The symbols move the points like this.
z878 ne z477
z878 da z142
z878 de z473
z584 ne z302
z584 da z166
z584 de z236
z695 ne z207
z695 da z834
z695 de z926
z473 ne z878
z473 da z196
z473 de z439
z196 ne z463
z196 da z473
z196 de z142
z302 ne z782
z302 da z468
z302 de z584
z942 ne z454
z942 da z601
z942 de z927
z380 ne z727
z380 da z284
z380 de z708
z110 ne z711
z110 da z257
z110 de z52
z284 ne z343
z284 da z380
z284 de z960
z850 ne z159
z850 da z30
z850 de z974
z782 ne z257
z782 da z711
z782 de z302
z581 ne z474
z581 da z978
z581 de z538
z261 ne z30
z261 da z159
z261 de z778
z834 ne z538
z834 da z695
z834 de z491
z727 ne z419
z727 da z960
z727 de z380
z454 ne z142
z454 da z477
z454 de z942
z529 ne z236
z529 da z778
z529 de z159
z159 ne z529
z159 da z261
z159 de z850
z30 ne z371
z30 da z850
z30 de z261
z236 ne z584
z236 da z143
z236 de z529
z778 ne z261
z778 da z529
z778 de z143
z371 ne z491
z371 da z974
z371 de z30
z343 ne z439
z343 da z708
z343 de z284
z926 ne z695
z926 da z538
z926 de z978
z711 ne z468
z711 da z782
z711 de z110
z960 ne z284
z960 da z727
z960 de z235
z474 ne z927
z474 da z195
z474 de z581
z601 ne z580
z601 da z942
z601 de z477
z927 ne z942
z927 da z580
z927 de z474
z257 ne z132
z257 da z110
z257 de z782
z52 ne z110
z52 da z132
z52 de z419
z491 ne z834
z491 da z207
z491 de z371
z538 ne z581
z538 da z926
z538 de z834
z235 ne z960
z235 da z419
z235 de z132
z207 ne z974
z207 da z491
z207 de z695
z477 ne z601
z477 da z454
z477 de z878
z974 ne z850
z974 da z371
z974 de z207
z195 ne z978
z195 da z474
z195 de z580
z143 ne z778
z143 da z236
z143 de z166
z580 ne z195
z580 da z927
z580 de z601
z463 ne z708
z463 da z439
z463 de z196
z439 ne z473
z439 da z463
z439 de z343
z468 ne z166
z468 da z302
z468 de z711
z419 ne z52
z419 da z235
z419 de z727
z978 ne z926
z978 da z581
z978 de z195
z142 ne z196
z142 da z878
z142 de z454
z132 ne z235
z132 da z52
z132 de z257
z166 ne z143
z166 da z584
z166 de z468
z708 ne z380
z708 da z343
z708 de z463

The rows follow the links: the fewer symbols apart two points are, the more alike their rows tend to be.

Point, then a row for it; each showing differs a little:
z878 -5;6;-24;-13;-22;26;8;-13;-29;-17;-27;25;-2;5;3;5;-10;1;-13;9;-2;25;-9;8;-2;17;21;-22;-31;13;22;17;17;10;32;-11;-6;-16;-32;-12;-14;5;33;33;7;13;-3;13;-10;-10;-7;-17;-9;2;-20;-50;-4;-9;23;-6;35;-35;-12;-2;-4;-6;5;-2
z261 9;8;10;12;39;-20;9;13;41;-3;17;-32;5;-4;11;16;-9;-9;11;-9;1;-3;10;10;-13;-2;-18;8;29;0;-12;-46;-14;-19;-38;22;4;8;23;16;0;-5;-23;-43;-1;-25;0;0;3;8;4;1;13;-13;13;34;-8;5;-24;9;-14;10;26;-6;16;-13;-27;-4
z302 21;-18;44;6;4;-11;-16;6;3;3;20;2;16;4;4;-24;11;4;15;-15;-15;-28;-23;-20;-3;-1;7;26;15;-31;-12;33;5;17;-19;-3;-18;7;1;1;32;2;-34;10;-26;17;-21;0;-1;20;-8;-8;-2;12;-6;31;-8;15;-3;-10;-36;23;-11;19;-28;28;-7;9
z343 0;9;-10;-22;-14;19;3;16;23;-1;-31;17;-11;13;-5;1;-23;17;-7;30;8;20;9;11;15;-6;13;3;-6;39;15;7;6;-18;9;4;21;-12;-31;-20;8;6;40;37;28;-4;-2;11;-15;24;11;-17;-5;-14;-12;-42;17;-7;16;-11;-2;8;30;-31;2;-4;12;-17
z529 26;-7;33;10;29;-14;8;10;17;-30;10;-14;20;11;34;6;-15;-12;12;-25;-21;1;-17;3;-24;14;3;6;22;-16;-4;-12;12;5;-29;8;-23;-2;2;21;12;-4;-34;-17;-21;-6;-14;23;-21;14;-8;-25;7;2;-12;24;-29;7;-20;-5;-15;-21;15;17;-14;7;-39;9
z473 1;6;-19;-17;-18;29;11;-4;-9;-18;-38;31;-5;14;2;10;-15;8;-16;12;0;22;-2;9;3;18;18;-16;-26;30;16;9;16;1;27;-5;3;-18;-35;-14;-3;7;33;35;15;9;-5;14;-16;1;0;-20;-6;2;-24;-53;3;-5;21;-13;27;-25;6;-12;-3;-11;2;-7
z380 -7;16;-33;-11;-10;23;17;-3;-10;-19;-38;14;-9;8;6;23;-24;1;-13;13;2;31;0;19;-2;13;11;-25;-26;32;14;-10;15;-5;25;-7;4;-20;-25;-5;-17;5;34;15;15;-1;10;19;-11;-11;1;-12;-7;-7;-16;-49;0;-13;11;-4;38;-37;6;-17;10;-17;-1;-4
z439 -2;12;-10;-25;-13;24;4;6;12;-7;-39;26;-8;12;2;7;-21;10;-10;20;2;21;8;10;9;7;18;-6;-18;40;11;7;10;-11;15;3;10;-15;-36;-17;0;8;40;39;24;-1;0;18;-19;14;4;-21;-10;-8;-18;-51;6;-6;18;-11;17;-6;19;-23;3;-10;7;-16
z708 -11;11;-28;-14;-12;24;9;-5;4;-8;-34;14;-11;5;-3;17;-25;4;-15;22;14;27;8;15;11;7;6;-15;-29;45;14;-6;7;-12;20;3;20;-16;-25;-15;-16;2;41;16;24;-4;10;13;-10;0;8;-10;-8;-16;-8;-47;14;-9;12;-6;33;-18;16;-29;14;-20;10;-13
z257 6;-8;37;-4;-5;-11;-19;11;13;23;14;8;-3;2;-20;-37;20;12;8;9;8;-25;-2;-21;16;-18;2;28;17;-15;-13;34;-7;-1;-14;-3;-1;17;7;-10;32;-4;-9;24;-7;11;-12;-10;5;23;0;10;-4;9;6;26;15;14;12;-9;-47;49;-1;1;-25;30;14;-2

Each walk starts at a row. The symbols on each line, taken left to right, move it on to the next point.
Each answer is a row, close to the row of the point it stands for.
-6;6;13;-22;-8;2;-13;19;32;28;-16;9;-17;4;-19;-19;-7;19;3;33;16;-4;11;-5;23;-19;3;19;-1;28;4;14;-8;-28;-6;10;30;7;-11;-18;19;7;27;30;25;-6;0;-2;-2;30;17;1;-4;-14;-5;-17;23;3;17;-8;-29;48;26;-31;1;13;25;-26
da da da da ne
-3;8;2;-22;-5;12;-10;15;34;11;-21;17;-15;8;-12;-10;-20;14;-4;33;17;13;6;3;24;-13;6;11;-2;39;12;5;-2;-23;-2;6;28;-3;-17;-24;14;5;36;31;26;-4;-2;6;-14;29;16;-14;-5;-18;-9;-25;18;-1;17;-11;-6;33;30;-35;4;-7;19;-19
da da de de ne de
-1;0;17;-14;-6;-1;-18;17;29;27;-2;9;-15;-4;-27;-31;8;18;3;24;18;-11;9;-17;29;-29;0;27;12;15;-6;20;-14;-16;-7;9;21;10;-1;-17;24;-1;18;28;20;2;-4;-6;0;28;17;7;-12;-9;4;3;23;4;10;-10;-35;58;18;-24;-9;14;23;-15
-7;12;-33;-4;-14;24;16;-17;-24;-22;-29;13;-2;9;12;20;-13;-5;-20;2;-6;27;-2;22;-5;26;11;-28;-27;21;10;-6;17;8;30;-6;-4;-16;-23;-5;-25;4;26;10;4;4;7;13;-10;-19;-5;-15;-4;0;-11;-45;-9;-11;7;1;44;-48;-4;-1;10;-17;1;1
da da de de de
-12;15;-27;-16;-12;22;7;6;12;10;-30;15;-17;1;-12;8;-17;9;-14;31;21;17;15;8;15;-8;4;-13;-23;43;8;-9;2;-19;17;4;24;-7;-20;-13;-15;5;42;21;27;-12;9;7;-6;7;13;-4;-8;-19;-4;-43;17;-4;15;-5;20;6;18;-34;13;-11;16;-16
ne da ne ne ne ne
-10;2;-22;-8;-31;22;8;-19;-47;-14;-18;25;0;2;4;4;0;2;-13;0;-4;15;-6;5;-2;18;11;-21;-32;5;11;17;9;16;41;-17;-10;-19;-21;-8;-18;5;21;27;-3;19;5;1;-1;-20;-13;-8;-5;13;-13;-41;-6;-7;16;-1;42;-35;-27;7;-8;-5;11;4
-14;-3;-30;-5;-24;17;6;-31;-59;-8;-12;15;-1;-5;-4;5;14;-1;-13;-8;-4;10;-8;-2;0;16;7;-25;-30;-7;8;15;7;24;44;-25;-8;-15;-11;-4;-25;-4;16;12;-5;24;7;-10;10;-32;-13;4;-7;14;-1;-28;3;-10;9;2;37;-31;-32;9;0;-3;13;11
da de da ne de
-25;-3;-37;6;-26;14;7;-32;-54;6;1;5;-2;-10;-12;1;20;-1;-15;-8;4;1;-2;-4;5;9;0;-26;-31;-12;2;8;-3;17;41;-26;-11;-4;4;1;-33;-2;9;-7;-6;14;12;-15;20;-39;-13;14;-3;12;7;-16;6;-13;6;10;35;-28;-39;18;9;-6;16;12
ne ne ne de de
-30;0;-40;13;-19;0;3;-30;-51;13;10;-5;-3;-19;-19;8;24;-6;-10;-12;5;-5;5;-3;4;3;-11;-23;-26;-19;-3;0;-12;14;31;-12;-4;5;15;3;-31;-4;-2;-23;-6;2;20;-25;28;-43;-6;27;-2;10;17;-4;7;-12;2;11;28;-17;-36;16;7;-11;21;13
-9;10;-17;19;28;-10;13;0;21;-3;16;-30;0;-11;7;23;-2;-18;5;-9;8;5;15;14;-13;1;-21;-10;14;2;-10;-52;-15;-13;-25;17;12;9;32;15;-19;-6;-12;-54;5;-30;13;0;10;-14;9;16;9;-9;20;26;-6;-5;-22;14;18;-11;13;-3;27;-26;-18;1
da da ne da da
2;9;-9;16;37;-17;15;6;26;-11;11;-26;10;-3;19;32;-17;-17;7;-13;-3;10;12;18;-19;3;-14;-6;21;4;-10;-54;-5;-15;-30;21;4;1;17;18;-15;-3;-15;-52;2;-29;12;5;1;-7;7;8;12;-13;11;20;-15;-3;-25;12;6;-13;16;1;23;-28;-27;-1
ne ne ne ne de ne ne
22;-17;45;3;9;-14;-8;2;0;-18;19;-2;19;5;21;-16;2;-5;15;-20;-24;-18;-22;-13;-15;3;8;18;21;-31;-4;23;14;20;-22;-1;-29;3;3;10;31;0;-39;9;-29;13;-17;6;-11;15;-11;-15;4;14;-10;34;-24;12;-12;-9;-34;3;-4;26;-26;25;-20;6
26;-14;39;11;19;-16;-1;7;10;-26;12;-2;21;15;28;-4;-6;-11;14;-25;-24;-11;-22;-2;-22;11;10;14;23;-23;1;7;14;14;-27;5;-26;0;2;15;26;0;-41;-4;-20;9;-17;19;-14;13;-11;-25;6;8;-10;28;-30;9;-17;-3;-27;-12;4;20;-23;11;-30;13
da ne ne da
21;-2;23;13;32;-12;9;10;27;-29;9;-18;12;9;35;21;-18;-18;13;-19;-16;5;-8;14;-28;12;-4;1;25;-10;0;-31;8;5;-34;15;-14;-5;11;20;6;-1;-29;-29;-11;-11;-7;22;-13;10;-4;-22;11;-2;-5;18;-31;1;-27;5;-8;-24;18;12;4;-10;-43;6
da de ne ne da
14;7;9;14;39;-17;18;8;25;-17;8;-27;13;4;29;27;-21;-17;7;-17;-7;8;3;13;-23;13;-11;-3;23;-2;-4;-44;2;-10;-37;21;-7;0;13;22;-5;-1;-21;-38;-4;-22;3;15;-5;2;0;-10;17;-5;0;23;-20;2;-27;6;0;-23;21;3;15;-21;-35;5
-12;11;-18;-18;-13;15;1;12;17;23;-26;15;-18;-7;-23;-2;-5;16;-9;30;24;11;17;2;23;-12;2;0;-13;39;7;1;-8;-17;17;6;32;-7;-15;-21;-4;5;42;24;33;-7;7;-3;-5;11;12;4;-10;-18;1;-35;27;-5;19;-2;6;25;18;-33;16;-6;25;-18
da de de de de de de
3;-7;27;-11;-10;-7;-22;17;21;30;10;10;-10;-1;-23;-29;12;15;5;15;12;-24;5;-23;20;-24;-4;28;8;-5;-5;30;-11;-8;-10;3;12;15;3;-13;26;-1;5;23;11;6;-5;-11;2;31;11;10;-7;-8;5;15;16;14;15;-10;-42;58;12;-10;-15;24;21;-11
da ne ne da
10;-13;40;-3;-4;-14;-19;7;0;16;21;6;7;-2;-6;-31;16;10;14;-4;-6;-26;-10;-24;7;-16;4;27;19;-28;-7;38;-1;15;-13;-6;-8;13;0;-5;33;2;-24;21;-20;16;-16;-11;3;18;-3;0;-1;9;-1;31;4;14;4;-8;-46;37;-6;13;-31;28;13;1
-31;0;-40;16;-7;-2;3;-21;-36;14;14;-16;-5;-18;-13;6;26;-8;-5;-13;12;2;12;0;1;-4;-15;-22;-14;-18;-9;-17;-9;6;24;-10;8;10;25;14;-37;-7;-1;-35;0;-1;16;-23;25;-40;-3;35;-1;7;25;10;13;-10;-5;15;29;-16;-35;11;19;-17;13;9
da da da da ne
-19;8;-35;14;-1;-11;11;-15;-16;13;15;-26;-4;-19;-9;21;16;-8;-5;-6;11;2;14;1;-2;-2;-25;-17;-5;-6;-10;-28;-19;-6;10;0;12;7;30;13;-34;-4;-4;-50;5;-17;21;-24;31;-31;2;35;0;0;27;19;9;-10;-9;19;22;-4;-14;6;28;-24;11;5
da da da da ne
-17;6;-30;18;16;-11;8;-6;1;3;14;-32;-4;-18;-1;20;5;-10;-1;-5;8;5;17;11;-2;-8;-23;-8;3;-2;-7;-46;-17;-14;-12;9;16;7;35;16;-26;-6;-9;-53;1;-28;18;-14;24;-24;5;28;2;-5;25;23;4;-10;-20;19;17;-9;-4;4;31;-25;-4;0
-14;6;-8;-18;-16;11;-7;9;18;30;-17;14;-24;-4;-32;-12;4;18;-2;33;22;3;16;-9;29;-23;2;6;-15;26;2;14;-8;-19;13;1;28;4;-12;-23;3;4;34;27;29;-1;4;-7;2;14;15;11;-10;-12;0;-26;30;-3;16;-5;-10;46;8;-29;0;11;30;-20
da da de ne ne de de
-14;4;1;-14;-21;7;-16;6;11;31;-8;16;-19;-4;-33;-29;10;17;-4;25;19;-7;10;-16;25;-25;3;13;-11;13;4;27;-12;-13;11;0;25;7;-9;-28;15;0;28;32;19;5;1;-13;4;11;12;13;-6;-7;4;-11;28;3;18;-9;-15;47;3;-19;-15;16;36;-14
-9;-6;11;-11;-25;-1;-20;6;-1;35;0;19;-13;-2;-26;-38;13;17;-1;18;11;-13;-1;-22;27;-18;5;21;-6;-2;-3;42;-5;-3;6;-9;12;10;-8;-20;19;2;16;35;9;17;-8;-10;3;18;6;11;-12;0;1;1;23;11;22;-8;-28;48;-5;-7;-20;24;36;-12
de ne de da de da de
1;-15;24;-13;-20;-3;-19;5;-6;29;2;23;-6;-2;-21;-41;15;16;4;12;2;-21;-6;-22;23;-20;11;21;2;-15;-4;46;3;10;5;-9;-1;9;-9;-13;26;4;3;37;-3;23;-13;-11;-1;18;2;5;-12;4;-1;5;15;11;17;-11;-35;38;-4;2;-28;33;28;-9
